Below are the code and all the weights of a small trained network. Each question names an input and a target symbol and asks about switching units off, where a switched-off unit gives its printed mean instead of its output.

import numpy as np


def w(rows, s, z=0):
    codes = np.array(rows[::2]) - 128.0
    scale = np.full(codes.shape[1], s)
    scale[-1] = z or s
    return codes * scale


def norm(h):
    return h / np.sqrt((h * h).mean(-1, keepdims=True) + 1e-5)


def f(y):
    return np.maximum(y, 0)


def softmax(a):
    e = np.exp(a - a.max(-1, keepdims=True))
    return e / e.sum(-1, keepdims=True)


def log_softmax(a):
    a = a - a.max(-1, keepdims=True)
    return a - np.log(np.exp(a).sum(-1, keepdims=True))


def net(x, mask):
    ids = ['γδεθμξπσ'.index(c) for c in x.split()]
    T = len(ids)
    res = E[ids] + P[:T]
    u = 0
    for l in range(2):
        q, k, v = (norm(res) @ M[l].T for M in (Q, K, V))
        z = softmax(np.where(np.tri(T) > 0, q @ k.T / 4**0.5, -1e9)) @ v
        res = res + np.where(mask[u], z, O[l][:, -1]) @ O[l][:, :-1]
        u += 1
        y = f(norm(res) @ A[l][:, :-1].T + A[l][:, -1])
        res = res + np.where(mask[u : u + 4], y, B[l][:, -1]) @ B[l][:, :-1]
        u += 4
    return log_softmax(norm(res)[-1] @ U[:, :-1].T + U[:, -1])


Q, K, V, O, A, B = {}, {}, {}, {}, {}, {}
E = w([
[192,92,172,73,121,79,41,11,126,175,184,27],'γ',
[160,106,120,88,62,79,27,168,175,50,164,131],'δ',
[189,63,87,167,146,214,36,146,254,213,165,97],'ε',
[94,33,65,84,97,138,116,62,117,143,95,186],'θ',
[149,121,171,39,200,248,59,94,149,78,128,88],'μ',
[81,126,127,223,125,127,107,121,16,146,159,82],'ξ',
[48,81,197,133,192,71,138,100,230,133,153,183],'π',
[119,158,92,234,170,102,168,124,70,111,116,97],'σ',
],0.0089)
P = w([
[106,211,198,161,91,123,94,107,101,186,25,255],'0',
[85,164,113,180,107,152,86,96,137,124,85,111],'1',
[95,131,121,174,134,132,95,105,141,98,97,126],'2',
[111,116,128,150,140,127,107,113,142,103,120,137],'3',
[123,106,133,133,146,131,119,128,140,110,141,130],'4',
[138,94,131,129,153,129,134,141,123,103,156,123],'5',
[157,81,133,114,151,134,148,154,118,98,171,124],'6',
[166,82,125,95,154,137,168,175,121,98,187,118],'7',
[181,75,116,88,157,140,187,184,126,98,204,105],'8',
[189,72,111,75,159,129,198,210,120,90,218,89],'9',
],0.0068)
Q[0] = w([
[188,63,77,119,119,124,128,116,127,171,165,118],'L0H1',
[87,1,143,1,133,72,130,107,198,81,196,229],'L0H1',
[76,123,104,252,138,95,161,122,77,93,134,99],'L0H1',
[219,163,95,110,68,160,94,211,113,88,122,120],'L0H1',
],0.0067)
K[0] = w([
[110,85,166,89,138,183,133,169,102,72,165,125],'L0H1',
[142,84,120,126,200,142,236,216,122,103,219,89],'L0H1',
[138,197,169,146,146,157,112,139,79,171,14,183],'L0H1',
[111,103,145,120,118,144,71,1,135,180,154,110],'L0H1',
],0.0078)
V[0] = w([
[81,125,167,111,9,170,21,157,67,92,153,119],'L0H1',
[131,85,19,203,99,169,147,119,41,181,96,172],'L0H1',
[173,163,172,99,191,130,149,76,30,100,99,59],'L0H1',
[138,155,144,110,93,2,142,86,114,120,111,111],'L0H1',
],0.0055)
O[0] = w([
[188,211,47,45,203,73,208,235,61,155,166,108,255],'L0H1',
[105,168,170,108,126,128,136,80,212,186,248,238,108],'L0H1',
[88,106,155,143,253,36,99,100,226,106,61,115,28],'L0H1',
[178,78,224,74,151,118,115,230,102,142,78,192,111],'L0H1',
],0.0051,0.0021)
A[0] = w([
[53,65,208,215,141,100,159,126,167,88,114,188,109],'L0N1',
[73,189,32,184,127,139,197,86,44,153,174,94,53],'L0N2',
[173,194,138,183,150,139,141,134,72,53,132,68,189],'L0N3',
[58,135,94,116,228,67,254,119,115,173,191,148,1],'L0N4',
],0.0053,0.0041)
B[0] = w([
[68,202,78,86,75,136,220,230,120,151,111,13,233],'L0N1',
[181,22,205,48,184,49,186,136,199,95,127,188,204],'L0N2',
[32,165,90,155,121,126,108,85,151,170,216,216,253],'L0N3',
[154,150,118,200,17,141,51,28,59,144,2,91,181],'L0N4',
],0.0052)
Q[1] = w([
[69,132,63,46,135,191,133,78,99,68,120,169],'L1H1',
[70,138,204,179,196,161,244,67,97,221,88,125],'L1H1',
[140,183,231,52,134,46,103,61,24,86,159,27],'L1H1',
[143,113,134,253,77,1,203,126,41,98,148,197],'L1H1',
],0.009)
K[1] = w([
[74,102,12,132,138,105,132,86,92,122,69,111],'L1H1',
[63,168,231,197,119,97,122,103,183,147,85,154],'L1H1',
[176,117,149,143,220,99,63,208,124,116,40,94],'L1H1',
[146,188,198,116,108,145,135,179,57,195,76,228],'L1H1',
],0.011)
V[1] = w([
[117,144,106,120,123,94,166,99,50,162,201,112],'L1H1',
[129,166,128,73,184,255,172,92,100,162,97,123],'L1H1',
[117,210,133,136,106,163,105,50,115,15,172,168],'L1H1',
[174,134,129,175,174,124,57,101,107,190,179,75],'L1H1',
],0.0068)
O[1] = w([
[137,107,240,79,153,165,162,54,151,170,66,127,251],'L1H1',
[2,40,116,142,218,97,113,191,170,203,87,53,142],'L1H1',
[168,120,140,44,214,61,165,233,12,56,82,75,185],'L1H1',
[201,49,42,72,56,135,108,132,147,231,59,180,103],'L1H1',
],0.0056,0.0012)
A[1] = w([
[167,128,254,160,147,92,158,169,98,111,127,144,59],'L1N1',
[104,193,158,184,62,161,193,202,102,174,50,30,3],'L1N2',
[177,125,132,46,89,92,129,91,124,172,10,104,10],'L1N3',
[90,93,145,110,97,75,144,118,189,107,82,114,80],'L1N4',
],0.0086,0.005)
B[1] = w([
[167,130,97,137,115,145,54,101,187,94,84,111,192],'L1N1',
[166,12,125,132,56,211,155,156,59,88,73,153,255],'L1N2',
[97,159,151,116,85,123,181,60,101,139,136,32,176],'L1N3',
[176,165,160,147,118,143,81,156,144,124,153,105,182],'L1N4',
],0.011,0.0046)
U = w([
[195,254,95,113,114,124,136,197,52,90,158,155,114],'γ',
[119,149,17,187,78,166,75,163,179,240,126,177,4],'δ',
[66,95,131,109,213,70,100,213,108,155,85,78,189],'ε',
[129,47,181,16,157,92,198,115,177,155,156,255,235],'θ',
[204,56,149,111,171,115,55,59,208,58,99,143,61],'μ',
[125,180,169,100,94,95,169,47,115,193,78,58,97],'ξ',
[101,35,137,147,57,191,133,133,87,61,49,135,109],'π',
[50,208,181,206,140,178,124,151,166,116,234,98,192],'σ',
],0.0062,0.0017)

Each question gives the input, a string of symbols that net reads in full, and the target symbol t.
The units are the heads (4 rows each of Q, K, V and O) and the neurons (one row each of A and B). Each row of codes is followed by its name. A weight is (code - 128) times the scale printed after its matrix; where a second scale follows, it is the last column's (O, A, B and U).
mask holds one flag per unit, layer by layer, with each layer's heads first. A switched-off unit (its flag False) gives its mean, the last column of its rows in O or B, instead of its output. The means were averaged over made-up inputs and are rounded, as every weight is.
A unit's drop is (log p(t) with every unit on - log p(t) with that unit switched off) / (log p(t) with every unit on - log p(t) with every unit switched off).
The circuit of an input: a set's keep is (log p(t) with only the set's units on - log p(t) with every unit switched off) / (log p(t) with every unit on - log p(t) with every unit switched off). Starting from all 10 units, units are removed one at a time, each time the one whose removal leaves the highest keep (on an exact tie, the one counted first), for as long as the keep stays at least 0.8.
circuit, biggest first: the units of the circuit, biggest drop first
most important unit: the unit with the biggest drop
top k neurons: the k neurons with the biggest drops, biggest first
k most important neurons of layer l: the k neurons of layer l with the biggest drops, biggest first
input π μ γ ξ σ ξ, target σ: circuit, biggest first => (L1H1, L0N1)
input ξ π ε σ, target ξ: circuit, biggest first => (L0N4, L1N3, L1H1)
input δ μ σ π π δ θ σ γ, target ξ: circuit, biggest first => (L0N3, L1N3, L1H1, L0H1)
input ξ γ σ π, target σ: circuit, biggest first => (L0H1, L0N1, L1H1)
input δ π γ δ ξ σ ξ ε δ, target θ: circuit, biggest first => (L0H1, L1H1, L1N1, L0N4)
input γ σ ξ σ γ μ π θ μ γ, target ε: circuit, biggest first => (L1H1)
input θ ε ξ, target μ: top 2 neurons => (L0N2, L1N1)
input θ μ μ ξ, target μ: top 2 neurons => (L1N1, L0N2)
input μ ξ γ ξ ξ θ, target ξ: circuit, biggest first => (L0H1, L0N4, L1N3)
input π σ δ δ ε ξ σ μ δ μ, target γ: top 2 neurons => (L1N2, L0N2)
input σ μ γ θ, target μ: top 2 neurons => (L0N1, L1N2)
input γ π π ξ, target δ: circuit, biggest first => (L0H1, L1H1, L1N2)
input γ ξ π σ ε δ δ θ, target θ: top 2 neurons => (L1N2, L0N1)
input θ ξ ε δ ε, target γ: circuit, biggest first => (L1H1, L0H1)
input μ θ ε ε π δ ε δ ξ δ, target θ: most important unit => L0H1
input θ π σ, target μ: circuit, biggest first => (L0N2, L1N1)
input γ δ ε ξ μ ξ δ ε δ, target δ: circuit, biggest first => (L0H1, L1H1, L0N3)
input ξ σ σ π ξ ξ μ ξ, target ξ: top 3 neurons => (L0N4, L1N3, L1N2)
input δ σ δ, target μ: top 3 neurons => (L0N3, L0N1, L1N1)
input δ π π γ π ε σ π δ ξ, target γ: most important unit => L0N1
input δ γ θ, target θ: 3 most important neurons of layer 1 => (L1N2, L1N3, L1N1)
input π ξ ξ, target σ: top 2 neurons => (L0N3, L1N2)
